Moves between units:
Pil: α>Zod, γ>Nin, ρ>Gub, χ>Boz, λ>Kam, ψ>Biv
Lor: α>Fot, γ>Fal, ρ>Gog, χ>Laz, λ>Ved, ψ>Gaf
Pep: α>Piz, γ>Dad, ρ>Ral, χ>Ses, λ>Nup, ψ>Zag
Dad: α>Rim, γ>Zis, ρ>Nad, χ>Tem, λ>Zag, ψ>Piz
Fik: α>Kaz, γ>Mek, ρ>Vit, χ>Rof, λ>Vin, ψ>Gur
Ran: α>Sel, γ>Vit, ρ>Vin, χ>Vuk, λ>Tef, ψ>Rof
Kif: α>Kob, γ>Vas, ρ>Zub, χ>Muv, λ>Kaz, ψ>Fam
Vin: α>Guv, γ>Gur, ρ>Rof, χ>Fik, λ>Vuk, ψ>Lat
Lat: α>Zub, γ>Guv, ρ>Mek, χ>Gur, λ>Vit, ψ>Zun
Vuk: α>Zun, γ>Lat, ρ>Fik, χ>Vin, λ>Ran, ψ>Vit
Kob: α>Geg, γ>Vup, ρ>Das, χ>Gan, λ>Guk, ψ>Mik
Mif: α>Nek, γ>Lok, ρ>Gis, χ>Taz, λ>Gep, ψ>Bok
Veg: α>Mam, γ>Tif, ρ>Dad, χ>Zag, λ>Ral, ψ>Nad
Gaf: α>Zek, γ>Fot, ρ>Kes, χ>Fal, λ>Kek, ψ>Lam
Lok: α>Dev, γ>Sal, ρ>Lod, χ>Nog, λ>Bok, ψ>Nek
Pom: α>Kap, γ>Gep, ρ>Nas, χ>Ros, λ>Kel, ψ>Teg
Fus: α>Lat, γ>Vin, ρ>Tef, χ>Mus, λ>Rig, ψ>Vuk
Muv: α>Gan, γ>Sas, ρ>Tep, χ>Zub, λ>Kif, ψ>Vas
Rig: α>Vit, γ>Vuk, ρ>Mus, χ>Fus, λ>Ruz, ψ>Ran
Bok: α>Pel, γ>Nek, ρ>Nog, χ>Lok, λ>Kap, ψ>Zuv
Nog: α>Pez, γ>Ked, ρ>Zuv, χ>Lod, λ>Lok, ψ>Sal
Ked: α>Kop, γ>Vel, ρ>Pel, χ>Bes, λ>Sal, ψ>Pez
Kek: α>Nub, γ>Lam, ρ>Fal, χ>Gaf, λ>Gog, ψ>Keb
Geg: α>Mif, γ>Nas, ρ>Kel, χ>Zan, λ>Nem, ψ>Ros
Mik: α>Ros, γ>Geg, ρ>Vos, χ>Vup, λ>Sez, ψ>Nem
Zod: α>Fal, γ>Laz, ρ>Vub, χ>Bib, λ>Fof, ψ>Lor
Sok: α>Nad, γ>Veg, ρ>Pep, χ>Nup, λ>Liv, ψ>Ral
Kaz: α>Guk, γ>Fam, ρ>Muv, χ>Kif, λ>Guv, ψ>Tep
Fis: α>Liv, γ>Buz, ρ>Zek, χ>Nub, λ>Bep, ψ>Rom
Gis: α>Ked, γ>Lod, ρ>Bok, χ>Kap, λ>Taz, ψ>Nog
Sal: α>Dip, γ>Pez, ρ>Bes, χ>Ked, λ>Nek, ψ>Dev
Vos: α>Mot, γ>Kel, ρ>Nem, χ>Lin, λ>Vup, ψ>Zan
Tep: α>Sez, γ>Guk, ρ>Vas, χ>Fam, λ>Zub, ψ>Bil
Guv: α>Bil, γ>Tep, ρ>Kif, χ>Kaz, λ>Zun, ψ>Zub
Boz: α>Bib, γ>Vum, ρ>Kod, χ>Gub, λ>Pil, ψ>Nin
Gub: α>Vub, γ>Mem, ρ>Biv, χ>Kod, λ>Boz, ψ>Vum
Vel: α>Gub, γ>Fav, ρ>Sep, χ>Mer, λ>Pez, ψ>Kop
Vas: α>Vup, γ>Gan, ρ>Bil, χ>Sas, λ>Fam, ψ>Kob
Fav: α>Mem, γ>Kod, ρ>Pil, χ>Kam, λ>Kop, ψ>Gub
Biv: α>Lor, γ>Zod, ρ>Vum, χ>Nin, λ>Kod, ψ>Fof
Kuz: α>Ran, γ>Rig, ρ>Tud, χ>Mam, λ>Zis, ψ>Ruz
Fot: α>Saf, γ>Nus, ρ>Fis, χ>Bep, λ>Lam, ψ>Zek
Fof: α>Gaf, γ>Lor, ρ>Bib, χ>Zod, λ>Mem, ψ>Ved
Nas: α>Lok, γ>Taz, ρ>Teg, χ>Mot, λ>Ros, ψ>Mif
Nin: α>Laz, γ>Bib, ρ>Mem, χ>Vum, λ>Biv, ψ>Zod
Piz: α>Mus, γ>Rim, ρ>Kuz, χ>Zis, λ>Tif, ψ>Tud
Vup: α>Nas, γ>Zan, ρ>Lin, χ>Vos, λ>Mik, ψ>Geg
Mek: α>Fam, γ>Kif, ρ>Zun, χ>Sel, λ>Gur, ψ>Kaz
Gef: α>Dad, γ>Ses, ρ>Sok, χ>Liv, λ>Saf, ψ>Pep
Ros: α>Bok, γ>Mif, ρ>Mot, χ>Nas, λ>Pom, ψ>Gep
Kel: α>Gis, γ>Teg, ρ>Ros, χ>Pom, λ>Zan, ψ>Mot
Pez: α>Boz, γ>Kop, ρ>Mer, χ>Vel, λ>Dev, ψ>Dip
Ral: α>Kuz, γ>Nad, ρ>Zag, χ>Veg, λ>Ses, ψ>Tem
Zis: α>Tef, γ>Ruz, ρ>Mam, χ>Kuz, λ>Piz, ψ>Rim
Dip: α>Nin, γ>Boz, ρ>Fav, χ>Kop, λ>Sep, ψ>Pil
Tef: α>Mek, γ>Rof, ρ>Vuk, χ>Ran, λ>Mus, ψ>Fik
Das: α>Kel, γ>Lin, ρ>Mik, χ>Sez, λ>Gan, ψ>Vos
Kap: α>Bes, γ>Zuv, ρ>Lok, χ>Bok, λ>Gis, ψ>Lod
Zag: α>Tud, γ>Piz, ρ>Tem, χ>Dad, λ>Veg, ψ>Tif
Sez: α>Pom, γ>Nem, ρ>Vup, χ>Mik, λ>Das, ψ>Lin
Gur: α>Tep, γ>Kaz, ρ>Sel, χ>Mek, λ>Lat, ψ>Guv
Mem: α>Kek, γ>Ved, ρ>Zod, χ>Fof, λ>Vum, ψ>Vub
Bep: α>Gef, γ>Rom, ρ>Nub, χ>Fis, λ>Fot, ψ>Nus
Nad: α>Rig, γ>Mam, ρ>Piz, χ>Tif, λ>Tem, ψ>Kuz
Ruz: α>Rof, γ>Ran, ρ>Fus, χ>Rig, λ>Rim, ψ>Tef
Nub: α>Sok, γ>Maz, ρ>Nus, χ>Zek, λ>Fis, ψ>Buz
Bil: α>Lin, γ>Sez, ρ>Kob, χ>Guk, λ>Sas, ψ>Das
Sas: α>Vos, γ>Das, ρ>Guk, χ>Bil, λ>Vas, ψ>Gan
Lin: α>Teg, γ>Pom, ρ>Geg, χ>Nem, λ>Vos, ψ>Kel
Rim: α>Fik, γ>Tef, ρ>Rig, χ>Ruz, λ>Tud, ψ>Mus
Saf: α>Zag, γ>Pep, ρ>Liv, χ>Gef, λ>Maz, ψ>Nup
Bes: α>Fav, γ>Mer, ρ>Dev, χ>Pel, λ>Ked, ψ>Vel
Sel: α>Vas, γ>Muv, ρ>Guv, χ>Zun, λ>Mek, ψ>Kif
Nus: α>Pep, γ>Gef, ρ>Buz, χ>Rom, λ>Zek, ψ>Saf
Kod: α>Ved, γ>Fof, ρ>Nin, χ>Biv, λ>Gub, ψ>Mem
Ved: α>Lam, γ>Gaf, ρ>Laz, χ>Lor, λ>Vub, ψ>Kek
Liv: α>Tem, γ>Ral, ρ>Nup, χ>Sok, λ>Gef, ψ>Ses
Tud: α>Vin, γ>Mus, ρ>Ruz, χ>Rim, λ>Mam, ψ>Fus
Nek: α>Sep, γ>Dev, ρ>Ked, χ>Sal, λ>Zuv, ψ>Pel
Mus: α>Gur, γ>Fik, ρ>Ran, χ>Tef, λ>Fus, ψ>Vin
Nem: α>Gep, γ>Ros, ρ>Zan, χ>Geg, λ>Lin, ψ>Pom
Tem: α>Ruz, γ>Kuz, ρ>Tif, χ>Nad, λ>Dad, ψ>Zis
Vit: α>Muv, γ>Zun, ρ>Gur, χ>Lat, λ>Rof, ψ>Sel
Sep: α>Biv, γ>Pil, ρ>Kop, χ>Dip, λ>Mer, ψ>Kam
Dev: α>Pil, γ>Dip, ρ>Vel, χ>Pez, λ>Pel, ψ>Sep
Zuv: α>Mer, γ>Pel, ρ>Sal, χ>Nek, λ>Lod, ψ>Bes
Nup: α>Tif, γ>Zag, ρ>Ses, χ>Pep, λ>Sok, ψ>Veg
Fal: α>Nus, γ>Bep, ρ>Keb, χ>Kes, λ>Gaf, ψ>Fot
Mot: α>Nog, γ>Gis, ρ>Gep, χ>Teg, λ>Nas, ψ>Taz
Keb: α>Buz, γ>Nub, ρ>Fot, χ>Lam, λ>Kes, ψ>Fis
Fam: α>Mik, γ>Kob, ρ>Sas, χ>Vas, λ>Tep, ψ>Guk
Laz: α>Bep, γ>Kes, ρ>Kek, χ>Gog, λ>Lor, ψ>Fal
Zan: α>Taz, γ>Mot, ρ>Pom, χ>Kel, λ>Geg, ψ>Nas
Taz: α>Sal, γ>Nog, ρ>Kap, χ>Gis, λ>Mif, ψ>Lok
Tif: α>Fus, γ>Tud, ρ>Zis, χ>Piz, λ>Nad, ψ>Mam
Vum: α>Gog, γ>Vub, ρ>Fof, χ>Mem, λ>Nin, ψ>Bib
Kes: α>Rom, γ>Fis, ρ>Lam, χ>Keb, λ>Fal, ψ>Bep
Ses: α>Zis, γ>Tem, ρ>Veg, χ>Ral, λ>Pep, ψ>Dad
Lam: α>Maz, γ>Zek, ρ>Bep, χ>Fot, λ>Keb, ψ>Nub
Rom: α>Ses, γ>Liv, ρ>Maz, χ>Buz, λ>Nus, ψ>Gef
Guk: α>Nem, γ>Mik, ρ>Gan, χ>Kob, λ>Bil, ψ>Sez
Pel: α>Kam, γ>Sep, ρ>Pez, χ>Dev, λ>Bes, ψ>Mer
Kop: α>Vum, γ>Gub, ρ>Kam, χ>Fav, λ>Dip, ψ>Boz
Teg: α>Lod, γ>Kap, ρ>Mif, χ>Gep, λ>Mot, ψ>Gis
Zek: α>Nup, γ>Saf, ρ>Rom, χ>Nus, λ>Nub, ψ>Maz
Buz: α>Ral, γ>Sok, ρ>Saf, χ>Maz, λ>Rom, ψ>Liv
Maz: α>Veg, γ>Nup, ρ>Gef, χ>Saf, λ>Buz, ψ>Sok
Gan: α>Zan, γ>Vos, ρ>Sez, χ>Das, λ>Kob, ψ>Vup
Zun: α>Sas, γ>Zub, ρ>Kaz, χ>Guv, λ>Sel, ψ>Muv
Vub: α>Keb, γ>Kek, ρ>Lor, χ>Ved, λ>Bib, ψ>Gog
Rof: α>Kif, γ>Sel, ρ>Lat, χ>Vit, λ>Fik, ψ>Mek
Bib: α>Kes, γ>Gog, ρ>Ved, χ>Vub, λ>Zod, ψ>Laz
Gog: α>Fis, γ>Keb, ρ>Gaf, χ>Kek, λ>Laz, ψ>Kes
Kam: α>Fof, γ>Biv, ρ>Boz, χ>Pil, λ>Fav, ψ>Kod
Mam: α>Vuk, γ>Fus, ρ>Rim, χ>Tud, λ>Kuz, ψ>Rig
Lod: α>Vel, γ>Bes, ρ>Nek, χ>Zuv, λ>Nog, ψ>Ked
Gep: α>Zuv, γ>Bok, ρ>Taz, χ>Mif, λ>Teg, ψ>Kap
Zub: α>Das, γ>Bil, ρ>Fam, χ>Tep, λ>Muv, ψ>Sas
Mer: α>Kod, γ>Kam, ρ>Dip, χ>Sep, λ>Vel, ψ>Fav

The rows follow the links: the fewer symbols apart two units are, the more alike their rows tend to be.

Each row is also shifted at random along 8 hidden directions that mean nothing.

Row, then unit:
[-545,-333,-212,-20,1,-78,-191,-151,368,207,4,159,151,70,-165,-29,77,111,-35,-80,-258,-188,-97,-300,158,-270,-84,-107,-105,-125,-132,271,-120,-75,198,-304,-60,-83,15,25,-158,-268,-185,304,74,26,-330,-44]; unit Guk
[-45,-125,370,-244,44,269,-2,-141,202,357,142,60,86,324,27,95,375,-155,120,-62,-156,-159,326,-169,44,179,30,114,-205,-94,-81,315,-418,-463,172,154,-294,-160,52,-403,-20,-84,-311,124,-131,-245,-203,89]; unit Gep
[-222,63,-81,-115,18,-217,-322,69,-4,-410,-56,-178,-140,30,-270,-131,-341,-152,-107,75,71,220,-6,0,-27,-276,23,15,218,70,255,-98,139,-133,78,-22,155,82,-191,-91,91,315,237,-177,-35,52,137,5]; unit Kek
[-289,-772,-128,-204,467,-7,313,-230,61,175,351,-31,-9,636,-211,-267,210,-339,297,-15,-573,109,123,28,182,70,-281,-301,-112,-201,-65,776,330,-409,355,-105,146,88,-187,-27,-225,42,-494,72,-63,-258,-146,189]; unit Lin
[-575,-137,523,-396,182,229,-12,-120,281,24,280,-90,-6,474,192,-148,386,-318,140,-288,-195,-60,244,-180,-12,208,60,418,-172,71,-57,384,-58,-588,216,94,-300,60,-56,-293,-67,-1,-291,24,-183,-236,-144,95]; unit Teg
[412,-253,-225,-254,158,152,-36,-72,110,472,52,219,196,6,-134,134,-131,-312,157,276,-63,122,133,-102,287,-180,-97,-140,-162,-212,68,147,38,-267,57,-35,-215,47,108,-138,-269,140,-186,25,115,-346,87,71]; unit Bes
[-129,-118,-48,-379,377,-180,69,102,34,3,315,302,16,109,226,-161,141,-563,155,-224,48,46,-70,57,352,-279,-60,363,74,539,-76,125,187,-169,484,-15,-72,225,-151,-152,-279,351,-186,114,200,-500,190,107]; unit Nog
[263,21,391,-210,-142,406,4,-127,364,346,21,413,387,132,246,165,268,-22,50,34,-39,-101,240,-231,-65,263,84,-22,-551,-469,-125,-53,-92,-266,-279,111,-490,-59,548,-215,-48,-319,-242,-58,-256,-86,-114,198]; unit Mot
[-614,54,106,111,-136,-383,44,-30,-152,119,0,664,279,5,156,-102,312,237,-217,-137,-172,-247,-257,-44,-249,-636,399,50,-240,-205,-131,-15,-242,95,-111,-73,-311,-147,-260,88,202,-213,-106,109,-11,278,-454,-131]; unit Gur
[435,423,274,203,-431,253,-74,-9,66,-13,-259,-329,-108,-201,-6,178,-39,505,-228,-42,295,-194,124,20,-205,398,-53,215,49,91,0,-262,-288,136,-375,198,42,-292,204,-17,163,-173,341,-1,-25,325,-12,-192]; unit Ses
[-379,-324,-249,-331,-148,-121,-338,128,308,335,52,272,99,12,-296,-7,-314,124,-90,93,-76,133,77,-121,-2,-346,-526,-12,-90,280,275,321,115,-333,48,171,142,58,31,-169,-96,209,201,96,44,146,18,-143]; unit Laz
[558,171,163,-108,-130,82,-57,157,138,-284,-70,628,309,70,150,74,-154,-73,-4,254,176,305,211,122,-227,356,-91,-585,-431,-457,104,-465,389,79,-331,275,15,180,807,-213,188,-27,38,-476,-453,107,368,523]; unit Kod
[71,-86,119,-97,508,40,537,-174,-300,313,175,559,181,428,382,-86,345,-441,268,-25,15,-51,118,345,163,139,49,-223,-182,-29,-253,338,49,19,389,5,-181,37,61,-105,-189,118,-434,-9,243,-416,110,487]; unit Zan
[-35,-44,-246,-1,98,-11,111,162,-372,108,67,-536,-286,-267,-55,-28,-295,-60,95,78,19,214,-143,116,23,-121,-77,351,342,383,248,135,224,-18,-79,44,133,213,-524,292,-98,327,223,-11,230,-19,162,-401]; unit Bep
[362,115,164,169,1,78,417,-67,-24,-14,47,215,49,74,348,-58,296,161,0,-253,145,-219,-56,261,19,386,-143,59,-103,222,-313,-43,166,324,-14,38,73,-78,292,145,-97,-185,-75,65,114,38,66,132]; unit Mek
[29,116,-373,569,-285,33,-120,-46,-137,180,-352,-459,-193,-398,-300,300,-149,600,-104,162,51,-274,-102,-81,-24,115,-14,-314,331,-42,-60,-81,-608,497,1,-202,304,-318,-91,194,149,-330,205,294,193,283,-205,-251]; unit Rim
[-573,-137,-174,152,-44,-401,-230,-65,217,-632,-95,2,-117,264,-349,-311,-211,250,-230,-146,-62,0,-144,94,-106,-99,-280,-358,170,81,2,69,278,180,205,-174,540,-70,57,71,116,3,181,-17,-56,392,-34,181]; unit Piz
[-647,-84,-46,267,-171,-35,-104,-158,-3,115,-190,-108,34,29,-177,-2,-7,429,-134,59,-236,-153,-77,-151,-254,-130,146,-219,-39,-408,2,183,-239,57,-164,-176,-28,-171,-167,181,167,-332,10,94,-28,402,-413,-144]; unit Tef
[-464,-61,10,-265,136,413,-107,110,105,424,89,-356,-107,-147,204,164,-134,-199,273,28,38,117,159,-195,93,292,-134,324,48,267,180,267,-46,-290,126,70,-158,293,-34,-35,-198,78,-6,68,101,-260,148,-101]; unit Mer
[-26,250,65,20,-15,-382,239,157,-330,-242,1,667,158,8,311,-218,-79,64,-172,-61,232,119,-203,419,-264,-267,52,-33,-131,146,45,-242,453,281,-199,174,48,129,35,149,134,216,195,-273,57,271,204,142]; unit Liv
[416,-46,-301,-99,-210,-7,-164,420,485,-87,157,496,240,-549,311,195,-32,25,92,-106,126,59,-202,-214,201,161,-373,-51,-245,302,-101,-545,383,376,-81,29,148,372,756,73,-172,-244,49,75,-253,-100,299,34]; unit Bok
[-58,-302,44,1,-112,248,301,-148,308,331,48,291,222,212,168,-113,71,379,-4,-111,-122,-85,4,68,-123,396,-479,-100,-413,-97,-144,352,501,16,-300,45,41,5,465,264,-223,-324,-66,43,-5,314,-67,55]; unit Fik
[-395,-38,196,23,-75,-69,22,-115,-137,156,-112,190,8,451,-210,-81,-25,292,-128,88,-60,-27,257,242,-361,73,-196,-360,-75,-109,142,422,-184,-187,25,258,160,-250,-52,-243,275,83,90,-104,-40,346,-126,173]; unit Gef
[173,-508,-20,-118,-39,175,70,-451,449,705,7,306,241,533,-374,-1,268,232,-60,-25,-258,-345,285,-85,218,21,-476,-240,-289,-168,-235,708,-272,-377,195,-35,-51,-496,223,-279,-269,-199,-296,373,179,-26,-370,87]; unit Tep
[-84,308,-114,105,-241,-285,-339,274,-292,259,-175,409,50,-314,-147,377,-20,196,-113,254,153,-94,106,-19,-172,-373,177,-343,102,114,168,-245,-875,151,177,256,43,-196,-128,-441,443,87,165,83,-67,60,-63,-31]; unit Fof
[-175,-134,317,-260,-99,510,-144,31,250,340,59,-351,-98,247,-73,187,-8,60,170,83,-77,86,503,-130,-166,667,-382,-27,-118,41,210,411,-193,-497,-9,385,42,24,236,-388,63,-15,8,-58,-275,-9,57,67]; unit Gub
[347,-77,-161,-56,140,340,8,99,102,35,20,-223,-53,-113,81,173,-225,-223,293,185,99,237,171,-17,170,553,-260,-261,13,-7,60,-65,232,58,78,40,161,289,399,-18,-168,22,-27,-114,-66,-265,387,231]; unit Vel
[-29,-283,-98,198,-168,75,-168,-485,393,82,-369,214,201,558,-581,-62,-230,489,-231,273,-122,-109,265,38,-126,191,-375,-938,-237,-735,-50,366,-19,-42,-74,-156,255,-467,511,-123,40,-269,-3,-44,-22,456,-229,429]; unit Tud
[-274,85,142,44,-8,14,18,62,-183,-381,-28,-398,-221,110,-22,-156,-209,63,-14,20,3,216,11,147,-290,222,-8,25,129,-7,215,23,298,-39,-192,123,192,143,-149,127,175,135,207,-279,-139,253,121,-10]; unit Rom
[-100,-285,308,-19,43,-81,-212,-112,103,-751,163,-464,-21,292,-335,-197,270,-334,32,86,-658,221,3,-427,-202,-194,698,-151,-162,-1064,75,-214,113,-459,-326,-191,-246,70,-291,-20,346,-238,-393,-311,-821,26,-425,-38]; unit Kel
[79,51,-62,-82,-66,61,-75,307,-100,80,62,151,110,-334,179,190,-129,-113,129,218,-11,253,-12,-99,-136,4,99,-81,-158,-150,199,-271,118,1,-251,172,-124,327,115,26,107,14,32,-205,-269,-33,164,-40]; unit Kam
[-240,562,331,-335,111,210,-56,-190,87,360,-288,700,248,287,413,-14,-272,-156,-144,-8,732,-50,294,338,29,71,-98,168,-152,319,23,72,-72,-75,227,137,-351,-107,428,-324,-236,397,247,-136,628,-118,397,551]; unit Gog
[-167,-105,-316,199,418,-596,104,18,-264,-801,142,80,-72,21,-19,-322,100,-474,54,-100,-201,101,-437,72,227,-525,472,-233,256,-150,-189,-304,316,368,370,-460,174,192,-362,260,22,79,-254,-67,-20,-213,-9,181]; unit Gan

Where do the symbols, taken in turn from left to right, take each start?
Answers are names.
[-102,350,284,156,-77,24,-216,-110,349,-860,-113,-408,-116,-49,127,-151,128,-43,-151,-341,133,-159,-180,-223,67,177,413,295,129,-105,-252,-550,40,211,22,-347,-64,-26,178,126,41,-285,6,-37,-153,22,-67,93]
λ γ λ ρ χ λ γ: Vup
[-91,-173,-317,386,48,-251,339,113,-251,-158,63,57,-107,-80,63,-63,87,286,70,-88,-124,-54,-246,236,-77,188,-230,-397,117,185,-156,54,208,552,110,-69,493,69,8,330,78,-193,-15,97,-4,211,3,27]
ρ ρ χ α λ: Zub
[-11,28,-68,-139,-347,475,-196,120,-10,1320,-145,278,332,-478,74,618,-74,286,106,444,-1,-89,267,-359,-132,-86,17,11,-365,-249,220,165,-733,-275,-357,266,-569,-64,103,-194,6,-208,11,187,69,-22,-203,-335]
γ ρ χ ρ ρ α λ: Fal
[806,-240,-493,-6,36,-6,146,-61,-12,431,-163,595,234,142,-284,95,-455,115,16,453,186,202,202,386,142,122,-704,-852,-161,-102,87,191,338,184,13,142,392,-85,556,-86,-191,236,126,-117,248,31,392,403]
λ λ ρ χ γ α α: Nad
[-9,182,324,97,122,223,100,-203,-301,-236,-162,-673,-327,402,-179,-95,-140,-29,17,126,63,139,316,249,-233,447,105,-97,226,-196,166,217,-63,-211,-36,135,128,-140,-237,-103,205,220,114,-284,-6,107,89,161]
ψ ψ α ψ χ χ ψ: Mus
[-2,-51,-269,294,-240,-16,-126,-19,164,-29,-174,-386,-247,-93,-328,77,-156,543,-138,-79,75,-204,-14,43,43,280,-497,-166,302,390,-51,118,-199,289,152,-32,550,-251,97,35,30,-129,283,272,142,293,-29,-121]
γ ρ ψ γ χ: Vit
[-33,77,177,168,-69,-133,-1,-46,140,-471,42,-145,-102,63,18,-122,296,108,-104,-308,-59,-219,-136,-54,2,90,141,125,82,60,-235,-175,-74,157,83,-129,90,-138,-1,32,109,-228,-66,105,-147,77,-178,-19]
γ α γ λ λ ψ ρ: Ros
[52,305,225,199,247,-202,60,-258,-219,-1051,-115,-792,-429,283,-151,-439,-88,-255,-160,-221,124,53,-162,223,47,-36,443,294,501,-45,-62,-236,277,94,76,-318,154,-100,-458,226,46,259,116,-242,117,12,59,63]
ψ χ α γ ρ γ: Fam
[-589,-376,38,-225,30,29,-19,155,399,-7,291,401,204,127,241,-82,187,-40,170,-168,-284,67,-26,-182,-76,204,-290,-126,-369,5,-58,176,378,-114,63,55,33,330,387,-12,-57,-244,-228,26,-360,11,-30,151]
ρ λ λ γ ρ: Gis
[-299,57,-299,266,-108,-354,-266,103,193,-410,-79,217,90,-362,25,12,36,134,-129,-135,-34,-160,-385,-246,113,-334,223,-154,66,-44,-211,-471,-90,484,124,-380,96,45,102,196,68,-327,-8,172,-74,106,-156,-16]
α λ γ λ: Geg
[237,261,116,232,-297,112,-80,58,385,-443,-72,-159,-21,-306,244,46,172,301,-114,-321,168,-242,-179,-171,21,395,-1,208,-19,137,-273,-515,54,420,-153,-137,79,-24,471,192,-6,-451,99,107,-175,153,-2,-53]
α λ ρ α: Zan
[-198,-224,-461,129,-282,-258,-256,128,509,2,-40,633,336,-357,-7,55,-20,373,-143,-84,-113,-157,-343,-297,101,-268,-258,-328,-251,-39,-207,-259,139,428,-19,-271,161,54,508,200,-97,-461,0,253,-109,237,-150,-25]
α α χ ψ ψ ψ: Nek
[-235,-212,289,-324,275,-190,-98,-77,268,-529,244,277,65,586,-50,-294,243,-481,48,-163,-197,108,152,-18,72,-49,53,-144,-144,-141,-67,96,209,-374,359,6,-3,82,110,-374,50,147,-304,-166,-336,-242,20,448]
ψ α λ ψ ρ ρ γ: Biv
